[[141 136 132 130 128 136 126 151]
 [123 123 134 144 141 127 132 125]
 [126 126 130 128 128 130 128 127]
 [125 131 125 126 122 134 114 127]
 [121 127 131 131 132 125 122 126]
 [123 126 132 127 126 131 132 127]
 [128 128 128 129 147 139 127 127]]
|
[[141 136 132 130 128 136 126 151]
 [126 126 130 128 128 130 128 127]
 [121 127 131 131 132 125 122 126]
 [128 128 128 129 147 139 127 127]]

[[122 134 105 150 107 114]
 [139 150 152 108 121 110]]
|
[[122 134 105 150 107 114]]

[[151 103 156 134 147]
 [136 127 121 112 128]]
|
[[151 103 156 134 147]]

[[136 129 154 127 123]
 [126 136 136 130 108]
 [131 127 115 122 111]
 [109 128 122 145 140]
 [131 137 147 119 116]
 [124 115 121 118 131]
 [132 137 125 121 115]
 [135 127 122 121 146]
 [128 126 120 118 134]
 [129 136 118 127 135]
 [154 151 134 153 155]
 [133 125 142 132 138]]
|
[[136 129 154 127 123]
 [131 127 115 122 111]
 [131 137 147 119 116]
 [132 137 125 121 115]
 [128 126 120 118 134]
 [154 151 134 153 155]]

[[119 137 144 142 131 132 137 147 154 108 140 140 153 124 151]
 [140 127 121 124 131 130 118 111 105 137 116 116 109 134 116]
 [134 123 128 127 136 133 139 133 137 141 143 122 133 145 128]]
|
[[119 137 144 142 131 132 137 147 154 108 140 140 153 124 151]
 [134 123 128 127 136 133 139 133 137 141 143 122 133 145 128]]

[[117 150 146 144 144 153 153 121]
 [155 131 122 116 119 119 118 115]
 [133 121 125 127 129 126 126 138]]
|
[[117 150 146 144 144 153 153 121]
 [133 121 125 127 129 126 126 138]]

[[154 130 120 132 106 107 131 116]
 [145 131 124 132 122 117 129 123]
 [131 129 156 118 120 132 122 122]
 [116 124 151 119 132 144 129 133]
 [118 117 106 130 101 120 136 125]
 [136 119 127 137 138 141 126 135]
 [127 123 135 133 156 149 129 142]
 [117 119 106 129 101 119 137 125]
 [144 112 125 143 143 148 121 138]
 [147 130 127 132 122 119 129 123]
 [135 120 130 136 146 144 125 137]]
|
[[154 130 120 132 106 107 131 116]
 [131 129 156 118 120 132 122 122]
 [118 117 106 130 101 120 136 125]
 [127 123 135 133 156 149 129 142]
 [144 112 125 143 143 148 121 138]
 [135 120 130 136 146 144 125 137]]
---
[[100 110 125]
 [116 130 157]
 [142 142 123]
 [138 145 147]]
|
[[116 130 157]
 [142 142 123]]

[[108 106 116 135 111]
 [120 133 147 125 126]
 [130 142 113 129 127]
 [120 117 129 132 119]]
|
[[120 133 147]
 [130 142 113]]

[[155 152 142  98 148]
 [114 147 109 117 122]
 [155 135 126 116 130]]
|
[[114 147 109]
 [155 135 126]]

[[122 134 127 125]
 [122 137 144 110]
 [127 127 122 115]
 [126 127 108 106]]
|
[[122 137 144]
 [127 127 122]]

[[131 124 133]
 [100 148 119]
 [100 137 124]
 [112 123 113]
 [151 126 139]]
|
[[100 148 119]
 [100 137 124]]

[[124 121 133 137]
 [122 121 133 137]
 [104 132 128 156]
 [123 122 132 136]]
|
[[122 121 133]
 [104 132 128]]
---
[[133 132]
 [146 105]
 [132 126]
 [130 125]
 [142 121]
 [125 138]
 [131 119]
 [121 157]
 [118 104]]
|
[[121 157]
 [125 138]
 [133 132]
 [132 126]
 [130 125]
 [142 121]
 [131 119]
 [146 105]
 [118 104]]

[[144 132 130 113 138 140 137]
 [136  99 129 119 104 147 142]
 [109 145 123 116 144 132 102]]
|
[[109 145 123 116 144 132 102]
 [144 132 130 113 138 140 137]
 [136  99 129 119 104 147 142]]

[[123 135 117 121 137 130 121 127 127 122 132]
 [157 122 141 113 124 134 137 119 128 132 116]
 [153 125 132 115 127 133 133 121 128 128 118]
 [143 126 130 117 128 133 132 122 128 126 121]]
|
[[123 135 117 121 137 130 121 127 127 122 132]
 [143 126 130 117 128 133 132 122 128 126 121]
 [153 125 132 115 127 133 133 121 128 128 118]
 [157 122 141 113 124 134 137 119 128 132 116]]

[[120 115 140]
 [131 111 133]
 [138 135 152]
 [112 106 123]
 [143 148 127]
 [103 131 147]
 [107 104 110]
 [111  99 105]]
|
[[143 148 127]
 [138 135 152]
 [103 131 147]
 [120 115 140]
 [131 111 133]
 [112 106 123]
 [107 104 110]
 [111  99 105]]

[[128 129 142 127 127 118 148 133 128 129 129 124 130 131 130]
 [107 130 103 127 131 146  99 121 127 126 125 121 126 114 126]
 [112 134 120 127 130 131 126 126 125 127 124 113 128 116 131]]
|
[[112 134 120 127 130 131 126 126 125 127 124 113 128 116 131]
 [107 130 103 127 131 146  99 121 127 126 125 121 126 114 126]
 [128 129 142 127 127 118 148 133 128 129 129 124 130 131 130]]

[[141 155 143 123 139]
 [118 112 145 119 124]
 [129 116 107 134 120]
 [143 135 151 118 137]
 [119 123 158 120 131]
 [109 152 124 133 133]
 [127 145 111 120 125]
 [136 104 111 142 124]
 [130 127 100 128 115]
 [132 128 107 125 117]]
|
[[141 155 143 123 139]
 [109 152 124 133 133]
 [127 145 111 120 125]
 [143 135 151 118 137]
 [132 128 107 125 117]
 [130 127 100 128 115]
 [119 123 158 120 131]
 [129 116 107 134 120]
 [118 112 145 119 124]
 [136 104 111 142 124]]

[[109 110 131 118]
 [110 106 129 116]
 [122 139 126 128]
 [141 143 124 136]
 [142 148 120 137]]
|
[[142 148 120 137]
 [141 143 124 136]
 [122 139 126 128]
 [109 110 131 118]
 [110 106 129 116]]

[[130 150 107 137]
 [124 127 131 128]
 [126 128 148 120]]
|
[[130 150 107 137]
 [126 128 148 120]
 [124 127 131 128]]
---
[[118 110 103 123]
 [123 131 153 125]
 [131 117 114 115]
 [123 149 103 140]
 [139 150 129 127]]
|
[[123 131 153]
 [131 117 114]]

[[134 126 116 113]
 [106 136 126 102]
 [130 141 112 117]]
|
[[106 136 126]
 [130 141 112]]

[[154 130 131 152 132]
 [157 116 126 102 120]
 [111 140 128 143 142]]
|
[[157 116 126]
 [111 140 128]]

[[128 126 125 123 102]
 [126 122 118 116 126]
 [140 130 122 136 108]
 [141 133 120 135 115]]
|
[[126 122 118]
 [140 130 122]]

[[143 144 122 136]
 [142 143 123 136]
 [116 123 134 127]
 [106 116 134 123]]
|
[[142 143 123]
 [116 123 134]]

[[120 126 149 115 118]
 [120 113 130 116 129]
 [134 148 106 132 136]]
|
[[120 113 130]
 [134 148 106]]

[[135 125 141 153 157]
 [107 139 117 117 139]
 [127 120 146 153 141]
 [102 116 135 142 124]
 [125 117 144 152 136]]
|
[[107 139 117]
 [127 120 146]]
